Below are the code and all the weights of a small trained network. Each question names an input and a target symbol and asks about switching units off, where a switched-off unit gives its printed mean instead of its output.

import numpy as np


def w(rows, s, z=0):
    codes = np.array(rows[::2]) - 128.0
    scale = np.full(codes.shape[1], s)
    scale[-1] = z or s
    return codes * scale


def f(y):
    return np.maximum(y, 0)


def softmax(a):
    e = np.exp(a - a.max(-1, keepdims=True))
    return e / e.sum(-1, keepdims=True)


def log_softmax(a):
    a = a - a.max(-1, keepdims=True)
    return a - np.log(np.exp(a).sum(-1, keepdims=True))


def net(x, mask):
    ids = ['ΓΨαζημτ'.index(c) for c in x.split()]
    T = len(ids)
    res = E[ids] + P[:T]
    u = 0
    for l in range(2):
        q, k, v = (res @ M[l].T for M in (Q, K, V))
        z = softmax(np.where(np.tri(T) > 0, q @ k.T / 4**0.5, -1e9)) @ v
        res = res + np.where(mask[u], z, O[l][:, -1]) @ O[l][:, :-1]
        u += 1
        y = f(res @ A[l][:, :-1].T + A[l][:, -1])
        res = res + np.where(mask[u : u + 4], y, B[l][:, -1]) @ B[l][:, :-1]
        u += 4
    return log_softmax(res[-1] @ U[:, :-1].T + U[:, -1])


Q, K, V, O, A, B = {}, {}, {}, {}, {}, {}
E = w([
[90,131,94,157,215,232],'Γ',
[122,188,138,5,112,24],'Ψ',
[109,116,117,84,83,115],'α',
[114,96,136,156,193,166],'ζ',
[191,153,111,94,153,165],'η',
[115,188,123,9,91,119],'μ',
[173,118,84,98,134,162],'τ',
],0.014)
P = w([
[41,155,4,242,106,117],'0',
[154,237,152,179,126,109],'1',
[166,86,196,72,100,185],'2',
[102,92,82,128,133,126],'3',
[157,161,153,171,129,101],'4',
[180,80,189,69,110,170],'5',
[106,125,89,125,158,99],'6',
[161,168,157,165,103,89],'7',
[191,76,188,73,118,163],'8',
[105,106,105,122,164,73],'9',
[164,165,164,160,80,85],'10',
[178,80,195,73,128,166],'11',
[113,84,109,117,176,53],'12',
[182,136,169,160,65,83],'13',
],0.014)
Q[0] = w([
[143,136,215,142,188,164],'L0H1',
[125,147,105,251,103,55],'L0H1',
[130,209,235,57,108,122],'L0H1',
[105,254,57,158,103,39],'L0H1',
],0.0089)
K[0] = w([
[132,113,29,127,79,101],'L0H1',
[164,112,255,7,242,74],'L0H1',
[100,96,40,134,185,53],'L0H1',
[185,91,157,38,198,111],'L0H1',
],0.0085)
V[0] = w([
[158,255,152,97,100,228],'L0H1',
[62,211,183,18,191,69],'L0H1',
[32,131,133,109,85,181],'L0H1',
[96,142,118,148,216,85],'L0H1',
],0.009)
O[0] = w([
[168,1,123,154,90,152,153],'L0H1',
[69,89,138,152,223,62,253],'L0H1',
[22,135,153,145,34,70,143],'L0H1',
[13,160,130,92,199,171,176],'L0H1',
],0.0092,0.006)
A[0] = w([
[113,107,68,80,69,118,193],'L0N1',
[155,85,216,95,116,119,1],'L0N2',
[168,79,148,240,126,166,28],'L0N3',
[128,129,128,247,10,118,6],'L0N4',
],0.011,0.0086)
B[0] = w([
[127,151,110,186,190,166,253],'L0N1',
[192,19,127,105,142,185,147],'L0N2',
[92,210,108,146,129,147,148],'L0N3',
[6,93,183,48,50,139,143],'L0N4',
],0.013,0.0061)
Q[1] = w([
[126,180,49,165,105,72],'L1H1',
[80,169,102,192,125,84],'L1H1',
[95,157,106,8,134,139],'L1H1',
[137,153,189,149,120,203],'L1H1',
],0.011)
K[1] = w([
[183,132,121,148,255,39],'L1H1',
[147,80,100,223,194,19],'L1H1',
[74,81,90,38,126,103],'L1H1',
[132,119,65,124,67,195],'L1H1',
],0.0089)
V[1] = w([
[109,147,85,31,127,84],'L1H1',
[110,85,253,27,62,171],'L1H1',
[219,181,164,93,137,110],'L1H1',
[119,107,50,119,44,33],'L1H1',
],0.0071)
O[1] = w([
[161,168,104,174,67,140,203],'L1H1',
[131,193,68,157,179,2,36],'L1H1',
[144,159,88,38,144,178,2],'L1H1',
[214,123,25,186,85,218,105],'L1H1',
],0.0067,0.0071)
A[1] = w([
[130,72,171,47,110,184,254],'L1N1',
[204,1,106,92,61,156,119],'L1N2',
[179,141,228,102,65,49,13],'L1N3',
[22,145,78,123,144,88,54],'L1N4',
],0.0083,0.0048)
B[1] = w([
[142,129,51,61,121,150,254],'L1N1',
[70,110,114,99,133,82,194],'L1N2',
[124,108,84,247,58,237,159],'L1N3',
[229,128,111,126,150,104,234],'L1N4',
],0.013,0.0056)
U = w([
[48,195,2,199,186,134,3],'Γ',
[154,131,60,123,140,135,108],'Ψ',
[148,161,129,124,192,60,176],'α',
[238,126,192,148,111,156,211],'ζ',
[99,155,192,152,122,118,177],'η',
[95,123,154,127,69,72,187],'μ',
[65,208,133,105,100,98,142],'τ',
],0.0096,0.0033)

Each question gives the input, a string of symbols that net reads in full, and the target symbol t.
The units are the heads (4 rows each of Q, K, V and O) and the neurons (one row each of A and B). Each row of codes is followed by its name. A weight is (code - 128) times the scale printed after its matrix; where a second scale follows, it is the last column's (O, A, B and U).
mask holds one flag per unit, layer by layer, with each layer's heads first. A switched-off unit (its flag False) gives its mean, the last column of its rows in O or B, instead of its output. The means were averaged over made-up inputs and are rounded, as every weight is.
A unit's drop is (log p(t) with every unit on - log p(t) with that unit switched off) / (log p(t) with every unit on - log p(t) with every unit switched off).
The circuit of an input: a set's keep is (log p(t) with only the set's units on - log p(t) with every unit switched off) / (log p(t) with every unit on - log p(t) with every unit switched off). Starting from all 10 units, units are removed one at a time, each time the one whose removal leaves the highest keep (on an exact tie, the one counted first), for as long as the keep stays at least 0.8.
units of the circuit, in order: the units of the circuit, biggest drop first
most important unit: the unit with the biggest drop
k most important neurons: the k neurons with the biggest drops, biggest first
k most important neurons of layer l: the k neurons of layer l with the biggest drops, biggest first
input α Ψ η η η Γ Ψ Γ ζ, target Γ: units of the circuit, in order -> L0H1, L1H1, L0N4
input η η ζ μ η ζ, target Ψ: units of the circuit, in order -> L1N1, L0H1
input Ψ η α Γ Ψ η Ψ α Ψ η Ψ Γ, target α: units of the circuit, in order -> L1H1, L0N1
input Γ Ψ Ψ Ψ μ ζ ζ η Γ, target η: most important unit -> L1H1
input τ Ψ Ψ Γ ζ α η τ τ η Ψ, target ζ: units of the circuit, in order -> L0H1, L1N3
input Γ η η τ Ψ μ Γ η ζ, target η: units of the circuit, in order -> L0H1, L1H1, L0N4, L0N1
input η Ψ Γ Ψ ζ α, target Ψ: 2 most important neurons -> L1N1, L0N4
input Ψ Ψ η τ η μ, target α: 2 most important neurons -> L1N4, L0N1
input η τ ζ Ψ Ψ ζ, target Ψ: units of the circuit, in order -> L0H1, L1N1
input α Ψ α, target Γ: units of the circuit, in order -> L0H1, L0N4, L1H1
input α Ψ Ψ ζ Ψ Ψ τ μ Ψ Ψ ζ τ, target Γ: units of the circuit, in order -> L0H1, L1H1, L0N4
input Ψ α Ψ, target α: 3 most important neurons -> L1N4, L0N1, L0N2
input ζ τ Ψ η ζ ζ μ η η, target τ: units of the circuit, in order -> L0H1, L1H1
input α Ψ Ψ μ ζ, target η: 3 most important neurons -> L0N3, L1N1, L1N4
input α α Ψ ζ Γ Γ μ Ψ μ, target Γ: units of the circuit, in order -> L0H1, L0N4, L1H1
input η Ψ η μ τ Ψ Ψ Ψ η ζ Ψ τ, target Ψ: units of the circuit, in order -> L1N1
input τ η Ψ ζ Ψ ζ Ψ η Ψ, target ζ: units of the circuit, in order -> L0H1, L0N2
input η α Ψ Ψ η η, target Ψ: 4 most important neurons -> L1N1, L1N2, L0N4, L0N2
input Ψ Γ μ τ Ψ Γ, target α: 2 most important neurons -> L0N1, L1N4
input μ Ψ ζ, target μ: units of the circuit, in order -> L0H1, L1N2, L0N2
input Ψ η Ψ ζ η α, target α: units of the circuit, in order -> L1H1, L1N4, L0H1
input Ψ η μ, target α: units of the circuit, in order -> L1H1, L1N4
input Γ μ η, target η: 2 most important neurons -> L0N4, L0N1
input ζ α ζ, target τ: 2 most important neurons of layer 1 -> L1N1, L1N4
input Ψ Ψ Ψ μ α, target μ: most important neuron of layer 0 -> L0N1
input η Ψ Ψ ζ Ψ Ψ ζ Ψ η Ψ Ψ μ, target Ψ: 2 most important neurons of layer 1 -> L1N1, L1N2
input ζ Ψ ζ α Ψ Γ, target τ: most important neuron of layer 0 -> L0N4
input μ Ψ α Ψ Γ η, target μ: 2 most important neurons of layer 1 -> L1N2, L1N4
input η α η ζ Ψ Ψ η Ψ Ψ Ψ τ τ, target Ψ: 2 most important neurons of layer 1 -> L1N1, L1N2
